Every row comes from one small tree of marks. The marks that hang from a mark follow it in brackets, in alphabetical order. Every link used is in the known rows. Which tree was each row made from?
Known rows
T(D U Y): [  -8   24 -114   56 -189  -11  -92  171 -254  130  281  -80  -65   35
  166  316  184   11   57   35   -6 -306 -147  -77  -51   81 -429  262
  -22  -88  138   69 -190  156   93   14 -139  -99 -147   -5  207 -124
  -95 -104 -135 -112   75  -67 -135 -129 -152   64  215   59  268  270
  -10]
J(N(D) T): [-288  226  -77  275  -12  -60  140  235    0  198  141  -90  -19  -94
  -16   93   -8  -64  -43  112 -166  -31  318   73   94  207 -163   63
   66 -160   78  -43  218  137  -67  218  108 -179  -67 -251   49  127
 -118 -139 -152   83  -64 -256 -116  -88 -211   84  -53   91   62  331
 -121]
P(A(W) K(G(H)) Y): [ 273 -135 -110 -466  180  342 -125 -346 -211   73 -429  274 -158   99
  -90 -248 -185  -76   82 -144   26  -22 -237  189  -95 -165 -147  145
 -345   59  -42 -100 -204  100  129   91  -76  349 -297   61  -72  439
   69   41  494 -209   -3  116  379  -22   94  -44  -46   57 -292 -357
    9]
U(G(H(Y)) K): [ 361  152   55 -449 -382  262 -112   15 -417   35  141   69 -221   70
  441 -231 -153  -47   60 -131  427 -216 -142   -8 -154  -57 -218 -245
 -148  277 -384  326 -159  101  -44  124   80   62 -256  115   88  159
  144  134 -102 -152  -44  185 -159   20   64 -388 -250   67  224 -128
 -109]
J(N(Q(Z(X(S)))) T): [-246  -93   75  312   94 -138  160  232  226  246   44  -49   88  -49
 -145   50  -31  -84 -166   72 -235  243  326    6   87  277   -8 -116
  112 -251  -65 -100  231  144  -39  222  224 -211   91 -152   62  152
   74  -73 -163   31   26 -284 -103   60 -171  189  124 -116   37  240
   66]
H(G(K) Y(T(U))): [ 429  147  -98 -294 -352  293 -204  169 -258 -131  272    5 -127  205
  487  -12   42  -84   72  -81  250 -342 -209 -129 -221 -181 -460    9
 -213  160 -144  228 -462  198    0  -56  -30  -71 -255   15  174  152
  128   27 -105 -213 -133  268  -59   -2 -130 -222  -18  129  218  117
   13]
S(F(J Q)): [-137   27  -52  108  -50  -56 -131 -136   98 -169  113  -44   65  -51
    2   35  -55  130  101  -24   -5   40  196  -59  -46  -55  257   10
   73   28  -50   21  220    0 -120 -356 -223   11  200  -34  -52 -104
  -92   16  -39  -48  215   57  115    9   21   96  -72   89 -136 -123
  -16]
P(A(F S) K): [  27 -287  -32 -309  378  227 -110 -452 -210  -86 -374  235  -71 -172
 -177  -61   51  -60  140 -137    2 -107  -21    3  -78 -187  124  114
 -219  212  269 -124  -52 -160  127 -253 -229  436 -109  347 -128  177
  -19  -84  285 -157  202   74  378  147  198  318   77  -81 -246 -333
   -7]
Y(H(G U) T(D)): [ 445  272 -102 -357 -317  185  -52  231 -127 -154   86  -57   26  308
  280  255   -2 -110  -74  -16  -84 -100 -287   -2 -260 -169 -506  237
 -131  -45  -88  150 -378  171 -218   77 -127  -84 -448 -142  291  148
  -84   14 -181  -36 -180  141   42  -33    1 -365   55  108  101  271
  313]
T(D(N(J) Q)): [-385  204  216  181    0  -37  131  156    3  148  -43 -132   -6    5
 -227  -55  326   97 -179  415 -300  180   30  181  169  185 -184    9
  157 -230  107  -59  194  -21   54  136  264 -110 -246 -176   10 -157
 -163 -265  -84  235 -227 -306 -117  -35 -101   52   93   41  109  347
  125]
Q(N(D) Z(X)): [-187 -120  195  403  202 -175   86  351  110   60   -8  -54  153  -22
 -366  -52  -76   21 -200  154 -277  416   35  -21  102  106  198 -261
   94 -271  -19 -336  119   13  218  138  372 -184  137  -36  -13   83
  -49  -44 -126  106   22 -262 -369  203  -35  -80  210 -176   -8  135
   83]
Y(H T(D U(G K(P)))): [ 384  161 -117 -405 -412  191 -139  295 -267  -56  263  -21   -7  179
  402  275  177 -123  -65  -17  120 -307 -387  -72 -202 -105 -501  215
 -147   -4   -3  122 -626  164  -96   56  -15   20 -471 -128  206   73
    9   70 -178  -26    4  152    8  -33 -116 -355   69  115  202  289
    2]
D(N(J) Q): [-401  131  225  279   -6  -39   52  105    9   30  -68   -9  -23    0
 -179 -124  256   67 -148  291 -254  201   11  135  204   90  -78 -109
  102 -205  108  -81  185  -63   68  151  276 -142 -128 -120    7 -126
 -112 -298  -20  182 -152 -266 -161   -9  -65  -79  100    9   34  312
   64]
G(H(Y) K(P(A))): [ 264  -30  -41 -403 -106  521  -69   83 -234   28  -22  103 -154  -71
  293 -312  -15  109  165   53  422 -242 -154    8 -117 -122 -118 -137
 -250  212 -238  173 -293   57  191    3  172  279 -261  274  -43  353
  343  214  223 -327 -199  195  132  -14 -207 -142 -173   74  160 -322
 -294]
U(G(K(P))): [ 251  112  146 -354 -182   78 -169    9 -278    7  -48  148 -162  -22
  241 -228   42  -92  -24   22  377 -208 -104   19 -129 -140  -72  -79
  -67  136 -171   57 -101   -8  -47   75   57   52 -196  124   61   51
   36   -4   30  -70   15   28  -77   63  -45 -209 -227  108  123 -165
  -43]
U(G(H K)): [ 297  221  115 -356 -262  110 -138  -20 -333   42  -54  148 -249   24
  318 -229  -97 -106   23  -49  396  -98  -45   54 -116 -177 -188 -158
  -77  252 -302  196  -12   10 -135  128   -2   19 -179  130  122  144
   19   81 -107 -132   25   61 -173   -5   18 -319 -290   87  176  -85
   16]
P(A(S) K(H) Y): [  96 -263 -211 -476  253  270 -132 -328  -65  -37 -298  194  -92  -39
  -90  -79   32   72   85 -229  -52  -42 -239  204  -59 -134  -94   72
 -188   84   85  -84 -306 -144  187  103 -147  413 -297  127 -112  297
  146   63  385 -184   49  158  363  135   63   27   53  -77 -196 -336
 -178]
T(D(N Q) U(K) Y(H)): [-131   38    8  -19 -206  -41  -91  380 -318  157  307   -4 -103   55
  270  156  213   56  -87  127  -39 -209 -176    1   98   67 -487  262
  -68 -239  209  121 -406   90 -101  213  275  -83 -348 -216  224  -40
 -171  -66 -215  107    2 -191 -206 -122 -189 -189  270   55  139  516
   83]
N(D J(T(Y)) Q(Z)): [-396  -56   47  683   -1 -209  155  405  108  216  150  -49   21  -47
 -112  145 -158    2  -56   63 -202    0  232 -157  206  224    0   28
  176 -277  104 -330  160   32  210  437  438 -317   74 -137  -85  143
 -142 -225 -228   85  -67 -420 -346 -135 -196  -91  113  -25  -37  439
 -165]
S(F(J) Z(N(D) Q X)): [-128  -68   28  495  208 -347   86  -59  217 -144   99 -138  152 -113
 -120  110 -342  306  153 -151   13  444  234 -282   83  -69  590 -246
  302  -66   44 -277  253  -20   18 -419   44 -226  548  -62 -332 -200
 -190  187  -63  103  186  -31 -186  -35  -53  190   17   45 -232 -129
   60]
F(J S X): [ -38 -297  -98   65   79 -109  -10 -226  179 -120  184  -14  160  -12
 -169  193   26  -34   91 -109  -97 -128  137  154  166 -281  210  -93
  110  228  -50  354  189 -148  -59 -219 -428  126  155   99  111 -232
   61  149  -67   26  143  237  225   88  148  230   24  -81   49 -109
   -3]
S(F Z(Q(N(J(T))) X)): [-180 -126  -23  436  249 -266   39  -70  157 -120   68  -39  110 -129
  -10   22 -198   61   82 -223   27  345  154 -252  117   -8  421 -212
  212  -63   -9 -240  273  -62   69 -161   19 -197  474   82 -238 -287
  -56   63  -78    6   94  -34 -261  -68  -84  157  -17 -102 -151  -80
   46]
Z(N(J) Q): [ -74  223   40  494  -41 -179   30   46   41  -41 -171    5   30  -40
  -12  119  -31  232   53  -69   99  135  -97 -201   65   62  154 -228
  193 -166  299 -353  -31   24  111  -91   60 -260  241 -134 -195 -249
    0 -177   15   58  -29  -64 -304 -112 -119 -125 -108  170   21  102
  -42]
F(J(N) Q S): [-201   89 -133  158  -93 -111   55   16  202   17   47  -30  105  -82
  -91   -1  -30   56    3    7 -100  -72  304   83  126   90  135  -58
   62   91   62  220  190  -11 -193  -90 -234   63  216 -172   45 -121
   53  128  -97   64   51   86  111  -11   63  115 -139   32  -28   91
  -30]
W(F(Q(N))): [-128   84  -29  181  -17  -42  -45   -4   51 -115  -75  -37   -4  -75
  -38   -9   88   51  -54   11  -29   -9   25  -83  -50  139  143   -6
  -50   28  110   28   63  -93    0  -96  -83    9   97    3   14  -91
  -22  -82  -70   71   12   76  -99   35  166  -65 -131  -68  -17  -30
  -26]
A(F(S X)): [   9 -275  -22 -152  183  -78  -17 -343   76 -216    5   -8  124  -22
 -135  138   87 -138   79  -97   47 -113   28   26   -6 -167  205   27
  -30  307    2  292  135 -190  -10 -283 -378  247  151  279  110 -187
   61   28  -40  -25   65  282  258  125  319  300    0 -193   65 -211
   33]
A(F(S) P W): [ 246  -44    6 -315  238   -8    2 -514   85 -126 -419   15   55  -23
 -181 -131   35 -153   39  119   41 -163  -92    1  -20 -110  230  247
 -275  216  216   70  -46  -88  -79 -338 -211  354  166  295  -54  -41
   37   65  328  148  109  163  515   60  472  165   -6 -142 -193 -392
   46]
W(F K(P(Y))): [  74  -71  -14 -245    8  233  -23 -126  152  -33  -31   63  -77   59
  -54  -57  150   81 -143  -38   -2 -184 -269   38  -62  -50   69  148
  -78   28  -27   51 -224   28  119  -66  -80  193 -154   30   29  151
  106  -46  244   13  -57  127  213  117   76   17 -100  -76   16 -354
 -247]
X(S(F(J(N) Q) Z)): [-172 -101  -41    4   34 -126  -15 -160  214 -147  102  -40   72 -108
  -45  -70 -157   79  152 -102   78  208  272  -84  -35   41  373   -4
  134  176 -171  217  293  -74 -230 -208 -190  -11  440   43  -22 -280
   15  228   13 -115  122  162  161  -52    6  310   21    6 -124 -159
  131]
A(F(J) P): [ 110   64  -54  -42  141   56   17 -302   84 -123 -107 -119   53  -72
  -50   -8  -34   22    5  134 -141  -69   29   -2   -1  -90  159   86
  -46   89  192   28  -31  -46  -39 -332 -219  201   85   43  -67   23
  -24  -35  132  124  215  -11  339  149  170   11  -12  -21 -129 -208
 -112]
F(Q S(Z(N(J(T)))) X): [-121 -216 -266  313  141 -404  138 -110  227 -132   93   31  127 -161
  -37  134  -71  -90  173 -307  128  -65  185    5  177   49  331 -198
  135  253   42  139  212 -309  -21   12 -296   28  574   96  -75 -452
  222  230  -91  -11  -45  337 -124 -182  161  186 -115 -120  -38   75
    6]
J(N T(U(G) Y)): [ -60  118 -184  214 -268  -46  -17  154 -244  254  332    7 -114  -33
  368  221  -68 -175   14 -117    9 -337  143 -100   28  112 -402  141
  -78  -83   99  101   16  273 -118  251  -82 -200  -90 -185  185   17
 -177 -136 -211  -85  134 -148 -219 -157 -254  -70  -52   67  136  395
 -154]
A(F(J Q(N))): [-165   92  -28  229   46  -14   58  -86   62 -164   24 -103   85 -103
  -45  -38 -114  111   27   29 -131   45  167  -96    0   16  280  -28
   39  103  173  -19  134  -82  -61 -238 -125   92  182 -124  -85  -36
 -137  -42 -103   64  124   17   33   73   85  -24 -123   36 -170   -4
  -78]
K(H(G U) P(Y(T))): [ 466   38 -120 -591 -302  301  -31   80  -15 -136   30  -63   50  308
  341  -71  -82  -15  -37  -20  111  -60 -372  175 -263 -178 -271   58
 -172   82 -356  119 -310   46  -20  316   15  165 -455  -37   80  258
   37   95  151 -117 -320  198  146   76  -36 -551 -165   40   34 -186
 -136]
Y(H(G(K(P))) T(D U)): [ 425  193 -131 -387 -313  201 -173  343 -203  -76  165   -7  -21  179
  423  194  172 -152  -54   25  144 -269 -327  -35 -207 -255 -546  291
 -191   19   26  106 -611  147 -179   50  -20    8 -441 -108  287  137
  -43   58 -151  -81  -65  120   43  -58 -193 -310   67  131  154  324
  123]
U(G K(H(Y(T)) P)): [ 446    8   18 -622 -379  351  -87   58 -280  -24  259    7  -92  149
  446 -227  -21  -27   42 -101  406 -264 -322   30 -235  -26 -172 -141
 -127  152 -411  192 -311   53   72  243  169  154 -471   43  -23  182
  213  115   13  -91 -223  245  -20  106    3 -473 -247  105  171 -236
 -264]
G(H(U Y) K(P(A))): [ 368    4  -22 -505 -189  551  -72  116 -307   33  -56  145 -142   32
  396 -309 -142   52  142   30  448 -248 -126   28 -136 -220 -175 -117
 -263  283 -308  230 -278   95   79   66  145  272 -296  296  -35  403
  255  255  190 -326 -233  190  105  -30 -202 -289 -248   95  111 -340
 -219]
Q(Z(X(S))): [  85 -292  154   13  139  -74   -1   52  164  -33  -20   38   85    7
 -297  -33   27  -60 -111  -18  -76  326  -52  -41  -93   39  166 -259
   73  -82 -221  -77   76   87  179  -75   24 -107  155  213  150   44
  274  -30   14 -125  134  -54  -81  251   54  122  298 -201  111 -108
  235]
X(S(F(J(N(D)) Q))): [-259  -35   26   -4  -17  -91  -70  -69  194  -83   93  -41   95  -47
  -88  -62 -109  122   99   61   15  185  313  -57   13    8  292   59
  118   92 -126  153  281    7 -240 -147  -82   -4  311  -34    3 -141
 -108  117   13  -87  124   47  166  -39  -49  206   19   50 -114  -69
   46]
Z(N(D J(T(U)) Q)): [-317  206   32  620  -65 -230   34  313   14  169   39  -52   43  -36
   47  217  -59  102   24   32  -65   84  159 -126  181   37  -31  -37
  203 -147  291 -347   92   35   24  202  260 -308  167 -231 -138  -24
 -272 -165 -158  120   18 -292 -327 -212 -271 -153    0  120  -38  448
 -176]
P(K Y(T)): [ 212    8 -212 -187  -15  167  -83    0  -42 -233   61   81  -57  165
  -26  221  115  107  -55 -111 -223 -137 -348   30 -181   -1 -277   62
  -69 -123   -1  -91 -533   96  180  -27 -135   61 -266 -117   38  154
  294  -63  199 -129  -38  248  188   76  -11  -13  192   89   37    4
   -5]
D(Q(N Z)): [-216  -68  274  358   54 -133   44  218   58   38  -93  -50   64   49
 -260    1  111   58 -193  265 -300  290    9   84   52  197   41 -204
    2 -372   42 -179  133  -92   95   68  356 -127  -40 -117  -17  -28
  -47 -168  -94  195  -25 -275 -240  177   13  -70  196 -112   36  165
  140]
P(A(K(G H) W) Y(T)): [ 317  -40 -141 -497   69  336  -33 -380   63  -33 -229  176  -86  261
  -99 -184  -28  -27   10 -153  -81  -54 -409  127 -104  -76 -192  274
 -201  -78  -29 -157 -346   35  154   93  -99  221 -400 -140 -145  390
   93   12  389 -115 -167  211  403   -4  140  -89  -67   67 -245 -358
  -89]
Q(Z(X(S(F(J))))): [  16 -334  154   83  145  -78  -25  -36  238  -67   73    1  138    1
 -293  -16  -76   13  -75  -20 -121  367   71  -88  -57  -81  333 -220
  125  -58 -235  -51  192  114   81 -235  -24  -92  216  172   80   17
  120   10  -10  -90  246  -64   31  263   16  179  251 -170  -23 -177
  203]
J(N(Q(Z)) T(D Y)): [-323   42  -19  453  -21 -137  258  357   87  360  199 -156   11  -48
  -64  208   -1   27 -146  181 -313  -61  269  -25   89  472 -229  140
   86 -429  103 -120  131  178   20  324  294 -243 -134 -321   38  102
  -73 -160 -274  117 -122 -361 -170  -78 -233  195   75    7  103  419
  -20]
A(K(H(U)) P S(F)): [ 307  -85  -70 -643  247  131  -81 -417  107  -10 -248  121  -18   85
   57 -222  -74 -136   10 -129  107   18 -107  288   20 -261   87  231
  -66  204  -76  -21  -19 -314 -249   44 -247  359    7  197 -149   64
  -74  172  250   19   28   76  362   68  296 -122 -133 -143 -236 -467
  -53]
N(J(T(D(Q(Z))))): [-238   80   52  385   -1  -47  151  165   61  176   69  -78   -6  -48
 -103   82  122  -65 -121  137 -219   26  120   23  113  127 -109  -41
  167 -183   76 -144  232   75  107  168  134 -191 -122 -102   -4  -44
  -41 -314 -155  122  -61 -330 -169  -38 -191    5   14   12   62  330
  -12]
S(F(J Q) Z(N)): [-126   51  -98  355   35 -249   17 -121  158 -210  116  -89   75 -143
    8   65 -237  237  195 -171   62  194  199 -169  -45   17  486 -107
  174   51   36  -83  246 -106 -123 -397 -158 -100  489  -90 -227 -293
 -105  181  -54   29  164  135  -32  -86   17  153 -102  113 -237 -114
   38]
T(D(N Q)): [-308  169  221   71    3  -67  110  132  -17  119  -37 -143  -18   34
 -233  -19  337  127 -159  439 -303  204   29  224   86  238 -197    7
   91 -276   60  -21  158  -39   35   58  248  -73 -264 -183   32 -102
 -128 -193  -63  236 -210 -272  -79   19  -38  102  168   25  142  280
  192]
S(Z(N(D J Q))): [-212  141   54  459   66 -235  116  190   57    0  -49  -82   25 -104
  -98   79 -105  124   70  -57   13  190   54 -104   79  126  163 -114
  224  -42  132 -237  117 -143   97   93  194 -251  281  -73 -161 -167
  -73   21  -94   97  -93  -87 -275 -152  -48   28   18   64  -25  170
   -8]
A(S(F(X)) W(K)): [  36 -246   73 -378  269   60  -19 -522  100 -136 -192  129   -5  -15
 -235 -134   57 -131   81 -133   88 -107  -33   90   44 -271  337  238
 -115  278   26   38  124 -183 -105 -320 -305  257  149  269  -63  -81
 -133   95  130    0  174  236  336   25  355  356  -77  -78 -216 -454
   30]

Write each row's tree
[-338  -42  103  324  112 -166  216  288  172  246  113  -98   63  -56
 -195   14  -34  -61 -156  204 -284  266  405   43  148  263  -17  -99
  112 -267  -47  -76  315  137  -41  245  331 -208   43 -200   32  169
  -61 -115 -153  119  -23 -369 -167   29 -195  145  140  -82   15  343
   39]
J(N(D(Q(Z(X(S))))) T)
[ 147  -14 -256 -239  -13  259  -92 -196   63 -344  -81   21   28   76
   27  242   65  137   24 -108 -187 -164 -389 -215 -190  -47 -171  222
 -252  -66  241   23 -623   87  180 -272 -172  204 -273  -44   23  259
  150    0  179 -158   59  316  416   98   41  -18  130  -51  -80 -117
 -151]
P(A(F) Y(H T))
[-129 -101   67  258  170 -292   91   38  162  -47  -20   -6   92  -55
 -200   42  -14   60   35  -90  -17  217   60  -61  140  -16  243 -231
  174   44   26  -18  191 -135   85  -32   27 -103  333  126  -59 -230
   66   93  -36   99  -49   36 -156  -28   94  136   98 -146   36   50
   97]
F(S(Z(N(D(Q) J) X)))
[-174  -55  274  218  108 -139  154  173  162  146  -62 -130   99   22
 -322   16  168  113 -187  279 -234  365   28    6   57  172   41 -164
  210 -251   -6 -154  178   52   96    5  267 -158   -7  -50   -6 -112
    1 -159  -78  135  -59 -255 -149   88  -84  130  202  -75   92  181
  227]
T(D(Q(Z(N(J) X(S)))))
[-104  -67   35  168   65 -154   24  -47  110 -119  -69   30   20  -69
  -60  -58  -86   67  120 -130  115  238   -5 -124   39   66  248 -156
  161   80  -17   11   99 -153   19   58  -10 -136  390   99  -61 -359
  117   93   62  -81  -52   74 -146  -90  -38   89   94  -28   30  -46
  128]
X(S(Z(Q(N(J)))))
[-289  121   14  329  -88 -102  159  324  -17  399  144 -166   26  -20
   -1  225  171 -158 -200  273 -294   23  305  136  116  277 -382   84
   34 -284  139  -21  189  205 -112  171  180 -174 -183 -317   95   41
 -197 -196 -276  191   16 -430 -158  -36 -284  145   85   -3  128  540
   32]
J(N T(D(Q(Z)) U))
[ 228   37  -27 -348  209   48   28 -382   31 -103 -456   14  -39 -101
 -171 -182  117 -111   33  126   14 -168 -144   95   -7  -29  121  182
 -273  157  258  -54 -159 -172   -8 -204 -176  248   88  258  -85  -33
   52   56  290  116  146   91  349   37  370   50   11  -75 -131 -319
   -8]
A(P S W)
[ 422   58  -62 -452  147  132 -101 -217   11  149 -222  103  -83  112
   93 -276  -10 -187  -60  -74   98   11 -219  348    2 -173 -201  120
  -69    5 -125  -91  -89 -151 -157  265  -72  204 -144   14   34  176
   80   51  310  -18  -82  -36  171   33  186 -249  -34  -47 -106 -231
   22]
A(K(H(G)) P)
[-366  139  146  349   -8  -86    2  282   37  110  -74  -63   47  -19
 -140   36   34   26  -49  142  -89   73  135  -19  179   76  -50   27
  191  -83   84 -213  139  -64  110  264  284 -186   23  -65  -48   48
 -159 -161 -130   73  -86 -266 -194 -122  -88  -62   34   41   27  274
 -121]
N(D J Q)
[ 211   25  -45 -106 -317  -29 -283   75 -436   53  245  167 -220   36
  451   93  -12 -120   86 -186  341 -430 -148 -173  -82 -151 -361  118
 -111  103   13  129 -274  123  -37   94 -117 -110  -87   95  213  -30
  -87  -40 -143 -198  222   36 -261  -88 -112 -216  -12   91  194  131
  -59]
T(U(G(K)) Y)
[ 309  208  143 -358 -258   45 -180    3 -339  -11  -78  183 -159  133
  296 -123 -112 -160  -44  -70  289 -139  -25   41 -134 -226 -198  -52
  -25  188 -211  146  -17   52 -204   98  -85  -60 -178  102  120   81
  -82   -4 -106  -53   27   13 -157   39   24 -322 -246  124   78  -95
  154]
H(U(G(K)))
[-187   76  -94  571  -82 -157  -14  160  -74   45   79   22    0  -35
  169  170  -70   79   59 -100   -5  -56  -11 -211  168   74  -42  -69
   78 -193  300 -246  -59   34  107  152   77 -242  184 -146 -105 -212
 -108 -164  -98    6   27 -162 -404 -175 -236 -194  -10   69   32  289
 -145]
Z(Q(N(J(T(U Y)))))
[-192 -260   -7  213  196 -231   75  -43  140 -115   40  -28  131  -86
 -157   35  -81  -38  115 -104   63  174   94  -11  190  -34  286 -138
  195  160  -48   82  167 -266   34  110  -33  -60  414  118  -45 -389
   45  155  -26  -50  -51  151 -150  -99   19  171   81  -88   10    2
   57]
F(X(S(Z(Q(N(D J))))))
[-115  103   71  319   72 -242  113  124    4  -60  -12  -95  -13  -73
 -114   89  -49  148   80    8  -17  212   34  -34  -12  156  136 -148
  132 -104   83 -145  113 -146   75  -44  157 -195  211  -73 -122 -146
  -38   38  -43  125  -72  -58 -239  -68   18   64  101   52   18  107
   87]
S(Z(N(D(Q))))
[ 404  128   46 -450 -391  285 -141   69 -401  -21  180   64 -129  195
  451 -127 -188  -67   24 -156  317 -293 -140  -50 -194  -87 -262 -149
 -124  223 -317  317 -215  188  -56   76   11  -14 -263   84   77  138
  103   81  -75 -120 -113  195 -119   58   25 -381 -192  101  157 -140
  -10]
H(U(G K) Y)
[  57  -43  -57   54   40  -43   63 -300  138 -116 -157  -13    4  -92
 -171  -70  -61  -37   76  -89   41 -124  102  -82  -27  -56  351  115
  -98  269   95  166  158  -51  -86 -322 -248  108  203  123  -37  -76
  -26  112   70  134  100  190  235  -37  362  174 -122  -30 -213 -230
   91]
A(W(F(J Q S(Z))))
[  33 -248  108 -197  169  -32 -156 -166  128 -158   51   44   88    7
 -128  -46   58   27   34  -93   51  290   -3 -105  -88 -138  216 -131
  103   64 -260   60  150   73   22 -250 -179  -30  224  297  129  -76
  158   36   88 -226  196  113   93  130   26  231  216 -145   65 -266
  177]
Z(X(S(F)))
[-336  227    9  270  -11  -74  189  259   70  332   60 -173   22  -52
  -41  146  127  -13 -141  231 -269   21  325  120  102  355 -269  108
  124 -281   93  -56  218  120 -104  232  175 -169 -170 -330   25   77
 -111 -140 -230  157 -128 -327  -60  -94 -227  209  -31   63  111  377
  -15]
J(N(Q) T(D))
[-312  224   24  232   -7  -46  213  206   28  294   98 -177  -10  -51
  -52  113  183  -20 -152  282 -301   19  301  153   93  326 -285   68
   90 -298   90   12  259  137 -108  158  147 -145 -236 -322   46   33
 -110 -210 -193  191 -124 -333  -61  -57 -223  193  -21   68  123  384
   19]
J(N T(D(Q)))
[ 329   86   61 -405  165  109  -34 -339   27  112 -365  152 -107  142
 -140 -324   -6 -216  -49   45   29  -63 -213  248   21  -54  -23  236
 -188  -45   13 -141  -57    7  -44   36 -113  165  -11   18  -36  152
   70    2  374  109    2   -8  254  -10  278  -79  -67   52 -176 -355
   64]
A(P W(K(G)))
[  90 -209   13  -85  141  111    7 -271   15  -43 -334   88   47 -148
 -161 -102   70   61  133   32  175 -125 -156  -94  -69  -72  334   65
 -234   99  175  -72  -20  -66  166 -247    4  265   30  305 -173  -34
   39   96  405  -12  -26  150  319   -7  133  205  -38  -52 -164 -438
 -108]
K(P(A(W(F(S(Z(N)))))))
[-299 -133 -145  259  148 -234   95  -79  201 -116  214 -166  171 -183
 -100   57 -210   -3  123  -87  -16  106  424    8  132   25  408    7
  170  165  -96  144  379 -173 -177 -229 -169   14  444  -67 -121 -269
 -144  270 -174   29  121  153   45  -90   65  355 -119    8 -215  -47
   -8]
S(F(J(N(D)) Q X) Z)
[ 111 -301   24 -148  173    6   57 -208  246  -15  -77  118    4   -6
 -135  -78   49  -10  -40 -198  143  -24 -110  -35   41  -79  348  -30
    7  148  -80   71   14 -109  114 -130 -132  197  189  253  -63  -40
  183  150  191   55  -73  175   96   83  232  203  -63 -226   -2 -430
  -60]
W(F(S(Z(Q X))) K(P))
